Each row is followed by its group and then its class within the group.
[ 31 -10  18 -10  11   4   1   5  -3  -6   4  14 -24 -20  18  -9   3  14] : <80>/GB
[ 27  -2   3  -3  -7   2  13   0  29   1  14  35  -1 -33  28   3 -12  21] : <80>/QH
[ 32  21  -6  31   4  17  20   3 -38  -1   7  37 -19 -34   9 -12   9   1] : <74>/JC
[ 34  16   0  34  -5  -4   6   3 -21   7   5  30 -25 -24 -10  -9  10  -4] : <79>/Bb
[ 28   5  -5  18   6  -6   3   5  -8  11   1  19 -12 -29  12   0   1   8] : <79>/DM
[ 19   1  -6  10  10   0   7  -3 -22  -2   4  29   5 -36  25   2   5  11] : <80>/QH
[ 36  15   5 -10  15  10   2   2 -27   9  21  20 -33 -17   9   5  23   7] : <79>/Bt
[ 14 -11  -4  10  10   3  -1   9 -23   8  10  32  -8 -33  27  -2  -1   8] : <74>/LP
[ 35   2   6  12   2  -4 -11  14   1  15 -12  13 -27 -23  -7  -5   6   0] : <79>/Bb
[ 19  -1  -7  17   8   1   4  -3 -13   1  15  29  -4 -37  30 -15   6  12] : <80>/TM
[ 13   1  11  14   4   0   5  -7  -1   4  25  36   0 -33  14   1   0  10] : <80>/QH
[ 25  -4  -4  30  14  11   2   9 -11   6   7  26 -28 -15  -7 -16  12   4] : <79>/Bb
[ 11  -4 -19  12   9   5   6   5  -9  -8  15  22 -16 -21  24 -23 -12  12] : <80>/TM
[ 38   3  -6  15  -4  14  12  -2 -28   7  16  38   0 -36  15  -5   6  -2] : <74>/JC
[ 31  18  -6  -1  20   0   2  -2 -12   5   7  27 -15 -23  11   6  17   6] : <79>/Bt
[ 28   2   1   0   6   6   9  -8  -4  -1  12  31 -13 -37  23   2   8  13] : <80>/QH
[ 20   3  -1  12   9  17  27   4 -27   4  15  40 -11 -38  15  -5  19  -4] : <74>/JC
[ 14  -1  -5   6   0   3   5   1  -7  -6  -1  16 -21 -33  31  -7   3  15] : <80>/GB
[ 31  16 -10  18  -7 -11  13   1   3   2  10  13 -25 -19   5  -6   5   8] : <79>/DM
[ 17   3  -2  19   1  10  18  -8 -24  -1   4  41  -5 -36  21  -8  11  11] : <74>/JC
[ 31 -23   0  13   2  17   9  -6  -8  -5   8  32 -12 -39  16 -12  11  15] : <80>/QH
[ 17  -2  -7  16   5  12  -2   7 -26  10   0  31 -10 -29  17   1  11  10] : <74>/LP
[ 17   7   6  25  15   2   8 -16   6 -10   5  39 -13 -49  27 -13  -9  14] : <80>/TM
[ 26   8   6  12  31  -2   4 -13  -4 -10  13  48 -13 -36  23  -5   4   8] : <80>/TM
[ 31   7   1  23   6  14  18  -2 -25   2  16  43 -12 -33  17  -1  10   2] : <74>/JC
[ 31  10   4  17   3  11   2  10 -10   9 -12  14 -21 -25   2   1   5   3] : <79>/Bb
[ 21   0 -15   7   2  -3   5   8  -9   1  10   0 -19 -27  18  -2   5  13] : <80>/GB
[ 19   0 -14   6   2  -2  11  17 -18  -1   9  18 -22 -31  23  -4   7  10] : <80>/GB
[ 23   5  -3   1   6  19  23   9 -38  22  10  21 -28 -30   8   3   3  29] : <74>/JC
[ 11   1  -1  19  -4  13   6   2 -20   3  26  38  -4 -39  18   3  -2  14] : <74>/LP
[ 42  13   5  19  -8   1   1   0  -3  -4   1  19 -12 -25  -4   1   7   4] : <79>/DM
[ 33  -6 -12  -9   3  12  -2  10 -16  19   2  21 -15 -17  10   3   0  12] : <80>/QH
[ 28   4 -12  16  -4  16  16   0 -32  -1   8  22  -6 -29  20  -6  -2   3] : <74>/JC
[ 18   1   9   9  13  -1  25  -8 -16 -11   6  31 -18 -42  18  -9  -2   5] : <80>/GB
[ 24  -3  -6  19   5  15  10  -5 -23   4  10  48 -12 -30  24  -5   4 -23] : <74>/JC
[ 27   5   4  13   3  10   6   3  -2   1  21  15 -32 -22   2  -6  19  17] : <79>/Bt
[ 34   1  -1  19  -3  -2   1   9 -12  12  25  22 -26 -27   2  -3  20   6] : <79>/Bb
[ 17   6  -1  23   8  -1   4 -14  -7  -7   0  43 -18 -42  16  -6   1  12] : <80>/TM

Each row is followed by its group and then its class within the group.
[ -3  -5  -5 -11 -13 -22 -17  -3  13  -9   3   1  16  -8  -8  -2  -2 -11] : E/Q
[ -6   4 -12 -24 -16 -18 -25 -15   0  -3   1  -7   3   1  -3  -9   8  -7] : C/Y
[ -2   2  -1 -15 -14 -25 -22  -5   2  -4   4   0  13  -2  -5  -1  -2 -12] : E/Q
[ -2   7  -1  -8  -1 -16   0   4   0  -6   6  -1   3  -4  -4  -1   3 -18] : E/J
[-10   0 -16   1  -7 -13   8   0   5  -9   0   4   1  -2  -1   2  -1 -13] : X/T
[ -1   0  -2 -10 -17 -29 -21  -6  11  -7   6   4   3  -3  -3   2  -4 -10] : E/J
[ -5  11  -4 -23  -8 -19 -14   1  -3   7  10 -14 -18   1   5  -9   7 -12] : C/K
[-3  6 -4 -2 -9  5 -5 -5 -1  1  3 -8 -2  4  3 -1  4  7] : C/Y
[ -3  -5 -10 -23 -13 -23 -31 -10   1   0   3 -19  -5   2   0  -7   5  -6] : C/Y
[ -7   5  -3 -22   0 -32 -21  -3  -1  -4   8 -12 -32  25   0   0   9 -16] : C/K
[ -4  -3  -5 -16   6 -15 -12  -1  -3   3   2 -12 -22   1  -2  -7   7 -10] : C/K
[-12   8 -10 -10 -13 -28 -20  -1   6 -16   6   5  -5   0  -4  -1   3 -27] : X/W
[ -5   1 -11 -27  -8 -23 -31 -11   0  -7   4 -15 -13  -5   0  -1   8 -13] : C/Y
[ -2   5  -2 -11 -27 -28 -21  -3  12  -6   5   9   3   2  -2  10  -3 -14] : E/J
[  1   5  -1 -16 -23 -28 -26  -9  11  -6   7   2   6  -3  -6   0  -2  -7] : E/Q
[-11   1  -7  -7   0 -25   0   4   3 -10   5  19   5  -6  -8   0   0 -27] : X/W
[ -6   6  -1 -19   6 -25 -24  -8   2  -2  10 -13 -21   5   0  -1   8 -10] : C/K
[ -5   6  -8 -18  -8 -20 -21  -4   0  -2  11 -22 -36   3   4  -3   7  -7] : C/K
[ -6   7 -11 -15 -28 -19  -8  -1   1  -6   1  14   1   0  -2   3  -1 -27] : X/W
[ -7   0  -2 -23  -9 -32 -26  -1   2   0   0 -15 -17  -1  -3 -15   6 -13] : C/Y
[ -7   7  -3 -10 -12 -27 -10   6   6 -10   8   9 -14  -1  -3   1   0 -24] : X/T
[ -6  12  -4 -19  -6 -16 -12   1  -4   1   6 -14 -11   1  -1 -13   8 -13] : C/K
[ -2   2   1 -10 -14 -25 -18  -1   7  -9   3   8   2   0  -8   4   1 -11] : E/J
[ -4  10 -11 -25  -2 -22 -20   4  -2  -4   6 -17 -28   2   1  -7   5 -23] : C/K
[-14   1  -7 -14 -18 -23 -10  -2  -2  -2   2  -2 -18   0   2  -4   6 -10] : C/Y
[ -4   4  -2 -22 -12 -17 -25  -8   1   1   6 -12 -15   3  -2  -8   6  -5] : C/Y
[ -8   1 -11 -24 -11 -20 -30 -17  -2   0  -2  -9  -1   2   0 -12   8 -12] : C/Y
[ -9  12 -12 -18  -7 -14  -4   6 -12  -2   5   5   1   0  -4  -6   5 -22] : X/W
[-12  11  -6 -14 -26 -26 -16   0   9  -8   1   1  11   1  -5  -4   1 -18] : E/Q
[-10   2 -12 -13  -4 -21  -7   0  -1  -6   2 -14 -17   1  -3  -3   4 -12] : C/K
[-11   1  -9 -13  12 -24 -10  -9  -7  -8   6  -8 -11   3  -2  -2   8 -14] : C/K
[ 17   7   3 -11 -10 -30  -8   2  14  -6   4   4   3  -3  -8 -13   0 -17] : E/J
[-11   3  -6 -18  -2 -28 -11   6   0  -3   5 -22 -33   6  -5  -3   7 -14] : C/K
[ -1  -8  -6   5  12 -15  -1   1   2  -8   5   3 -23   0  -2  20   1 -19] : X/T
[ -4  11  -2  -8  -4 -12  -6  -3  -2  -2  10  -8   2   5   3  -6   5  -4] : C/K
[ -5  -5   1  -5 -19 -18 -15   2   9  -4   3   7   6  -4  -3   4  -4  -9] : E/J

Each row is followed by its group and then its class within the group.
[ 2  2  7 22 14 -8 -7 -2  6 -4 -3  2 15  7 -7  6 -5  5] : Tp/L
[ 29  -4  -4  30  -4   5  -1  -2  16  10 -13 -14   3  -4   0   8   3   7] : Tp/B
[-10   0  -3  -5  18   1 -12  10 -14  -4   2   1   9  15 -21 -19  32  19] : HP/D
[-30   0   3  -9   8   2 -11  10 -11   2   7  -4   2  11 -31 -11  10  15] : HP/V
[-60  -3  -4   5  29  -5 -21  -2 -10  -9  -7   2  13  14 -49 -17  31  23] : HP/A
[-23   3   3   2   4 -10  -7  -3 -10  10   5  -5  14  22 -15 -12  30  27] : HP/D
[-21  -8   5 -16   5  -6 -16   4  -5  12   7   2   4  17  -6  -2  12   5] : HP/A
[19 -5 -2 13  4  2 -1 -2  1  0  3  0  5 -1 -6 -2  4  5] : Tp/B
[ 15  -6 -10  24  10   2   4  -2   3   7  -5  13  16  -2   0  33  -6  -1] : Tp/B
[-58 -24  14 -18  33 -18  -8  33 -12   8   5  -1  17  31 -42 -25  41  26] : HP/A
[-14   0   6  -2  -6  -2   0   5  -5  14  -3  -6   9  18  -1 -12   8   6] : HP/D
[-44 -16  -1  12  38  -6   3   0  -9 -10   3   2  22   6 -60 -60  41   6] : Tp/L
[ -1  -6   7  -2   4 -10 -11  15 -23  18  -2  -6  12   8  -8  -2  -5  15] : HP/V
[ 31  10  -1  23  -3   6   4 -14   6  -3  -2   0   3   6   8   3  36  -8] : Tp/B
[  9   0  -6  11   4   7   9  -7   8   6 -12  -8   9  -8   2 -19  24  -1] : Tp/B
[-21   6   8  -7   1   4  -5   0  -6  13   0   2   0  15 -14  -3   3  17] : HP/V
[  3   0  -5  28   9  -2 -13  -9   6  -3  -5   2  12   3 -12  17  18  -2] : Tp/L
[-13   3   6   3  12 -17  -9   7  -7 -22  -1   2   7  14 -11  -4  16  18] : HP/V
[ -6 -13   4   8   4   1   3 -12   4   3  -6   3  12   3 -14 -13  17  10] : Tp/B
[ 19   1   2  17  13  31   1   0   2   3 -11   2   4   7   9  -5  20   0] : Tp/B

Each row is followed by its group and then its class within the group.
[  5   8   4  -9 -10  -1   1   9   2   4   4   4   3 -16   0  -5 -11  11] : LC/(88)
[-11  -2   1  13  -2   9   3  -2  -7 -18  -1  -7  11 -23   3   2   0   8] : NB/(92)
[ -5 -12   5 -36  -7  -5  -2  23  -9  26   7  -2   6   3   4 -14 -13   8] : NS/(87)
[  9  -7  11  25   4   4   1  15   3 -12  -1   2   6 -16  -1   2 -13  10] : NB/(79)
[  2   0  13  23  -1   5   2  13  16   7  -1   6  -2  -6 -21 -11  -6  17] : Pr/(81)
[  0  -2   1  15   1   5  -4  16 -17  -9 -14  -1  -3 -10   3  11  -6  10] : NB/(77)
[-12  -4   2 -32  -8 -10  -3  14  -6  20   6   4  13 -10  14   0  -3  -1] : NS/(97)
[-10   1   5   1  -7   3   9  12  11  12   4  -4   6   1 -17  -8  -1  12] : Pr/(83)
[-15   8   2  14   1  21  13  -5  -3   5   8  -3   2  -2 -21  -6  -2  23] : Pr/(85)
[-14   8   3 -17 -18   4   1  16  -1  19   6   3   8   4   3   5  -6  13] : Pr/(83)
[-11  -4   8   4  -3   6   8  11  16  11  -2   6   3   0 -12  -2 -19  18] : Pr/(81)
[-21   8   4  17   0  11   3   6 -11   3   4  -5   0  -9  -9   8  -2  27] : NB/(92)
[-13  -1   4  12  -3  10  14  10  11   0   5   3   8  -6 -11  -2  -2  16] : Pr/(85)
[-31  10  -2 -17 -15  15   5   7 -15  29   4  -5   0  10 -14   0  -8  29] : LC/(88)
[ -9   0   1 -23  12  -6   0  19  -2  19   3  -2  -6   2  -2  -3  -4   8] : NS/(87)
[ -8   2   6   7  -9   5  11  15  14  -2   9   5   2  -2 -20  -1 -17  26] : LC/(88)
[-16   4   6  -2  -8  11  38  10   0   7   7  12   5   0  -9  -2  -3  19] : LC/(88)
[-25   4   5  10   3  16   6   8   3   6  10  10   8  -3 -14  -8  -3  20] : LC/(88)
[-21  -8  12 -19   2  -3   0  25  -3  16   7   8   0   0 -11  -7  -7  16] : NS/(87)
[-11  -1   1  -5  -7   4   2  14  11   7  13  -6  -3  -2  -4   3  -2  15] : LC/(89)
[-10   5  -2 -14 -17   5  14  21   3  19   4   1   6   7   5  -4   3  12] : LC/(88)
[-18  -6   4  -2  -2   6   9   6   3  -3   5   5   4   1 -13  -5   1  13] : LC/(88)
[ -7  -6   2 -23   0  12  12  10   8  15   5   9   4   2   0  -5  -9  15] : NS/(87)
[ 5  6  5 -2 -6  2 12 19  4 16  3  2 -7  6 -6 -3 13 18] : Pr/(81)
[-23  -3   1  15  -3  11   4  18  -8   0  -8   0  -2  -8 -12  -2   0  16] : NB/(79)
[-15  -3   3  22   1  11  52   5 -12  -6  -7   1  -3 -11  -9  -4  -5  11] : NB/(79)
[ -3 -12   2 -28  -7 -16   0  20   2   9   6   7   4   1  -1  -3 -13   3] : NS/(100)
[-32 -14  13  15  12   4  16  20  34   0   0   3   1 -11 -32 -12  -8  25] : Pr/(81)
[-44  -6   8 -20   6   5  13  19  -9  25   6 -14   5  -7 -20  -3  -6  27] : NS/(100)
[  2  -2   0 -40  -9 -14  -1  14  13  13   8   0   4   7   3  -2 -11   4] : NS/(87)
[  2  -8   4  23  -3   8   3  13  -8 -11   6  -5  -1 -15  -3   8   6   8] : NB/(79)
[-44  -3   3  30  10  25  -1  13 -14  -7   1  -6   7 -19 -27   3 -10  28] : NB/(77)
[  6  -1   6   1 -11   5   9  20   9  12  -3   4   0   0  -1  -3  -1   2] : Pr/(83)
[ -7   4  -1  -1 -10  -6   5   7  10  -3   6   6   2   1   6   3   6   6] : LC/(89)
[-29  -9   5 -28  -1  -7   1  19  -5  21  14   7   2   4 -11  -7 -19  27] : NS/(87)
[-14   2   9   0  -3  12   5  19  13   8  -2   5   0   5  -8  -2  -5  16] : LC/(89)
[-19   9   1  -5   1  -3   5  10   3   6   8   0   2   8 -11   5   2  15] : LC/(89)
[ -6  -1   7  24  -3  10  13  11  18  13   0   1   4  -1 -22  -7  -1  16] : Pr/(81)
[-15  -7   0 -28   0   2   4  22  -1  31   5  -1   3   5 -16   0 -12  19] : NS/(100)
[-17   2  10  16   9  11  11   2  14 -12   4   1  -1 -16 -13 -10  -5  12] : LC/(88)
[ -3  10  -4  -1 -15   5   7   1  -2   5   5   0   3   2   0  -6   4  13] : LC/(105)
[-23   8   3  -6  -4  11   4   8   2  11   5  -3   5  -4 -16  -3  -3  19] : LC/(88)
[-13  -5   4 -36  -6   0  -1  23 -13  19  10   0   5   7   5  -3 -11   9] : NS/(97)

Each row is followed by its group and then its class within the group.
[ -4   0 -14  12  -6  -8  -3   8   5   5   3   3   2   2  -8  14 -11  14] : <47>/P
[  4   3 -14   7   0  12  -4  13  14 -10   7  -5   7   6  -6  14  -5   1] : <47>/R
[ 4  3 -7 -2  1 13 -5 13  4 -2 -3 -1  5  0 -2 12 -2 12] : <47>/R
[ 6 -1 -5 -3 -2  4 -2 13  3 -6 10 11 18 -9 -1  1 -4 20] : <54>/F
[-3 -1 -3  1 -1 17 -5 -7  2 -2 16 -1  2  1 -1  8 -5 26] : <54>/F
[ -3  -5  -5  10   1   6   0  -6   5  -7  11   9   3   7  -3  10 -15  17] : <54>/F
[ 3  0 -7  0  6  9 -1 -2  4 -4  8 -8 11  0 -5  8 -3  8] : <54>/F
[  0  -1  -4   3  -1   0  -9  -4  -6   3  11  -2  13   0  -1  -8 -10  12] : <54>/F
[ -8   7  -8   6   5  10  -1   6   1  -5   9  -1   4  -7   0 -12   4  -2] : <47>/P
[  0   6  -8   0  -3   5 -10 -14  -1  -4   2   2  29   5   3   7  -4   4] : <54>/S
[  6  -4 -15  13  -1   8   2  28  -3  -6   6  -1   0   5  -1   5   1  11] : <47>/R
[ 10  -1 -16   4   6  -4   2  16   0   8   5  -1   0  -2  -3  -2  16   2] : <47>/R
[ -4   2  -4  -2   3   1 -13 -19   1   0   8  -4  17  -6   7   5  -8   5] : <54>/S
[ 15  -5 -13  15   4  12  20  35   3  -4  16   2  -2   2   0 -16  21  26] : <47>/R
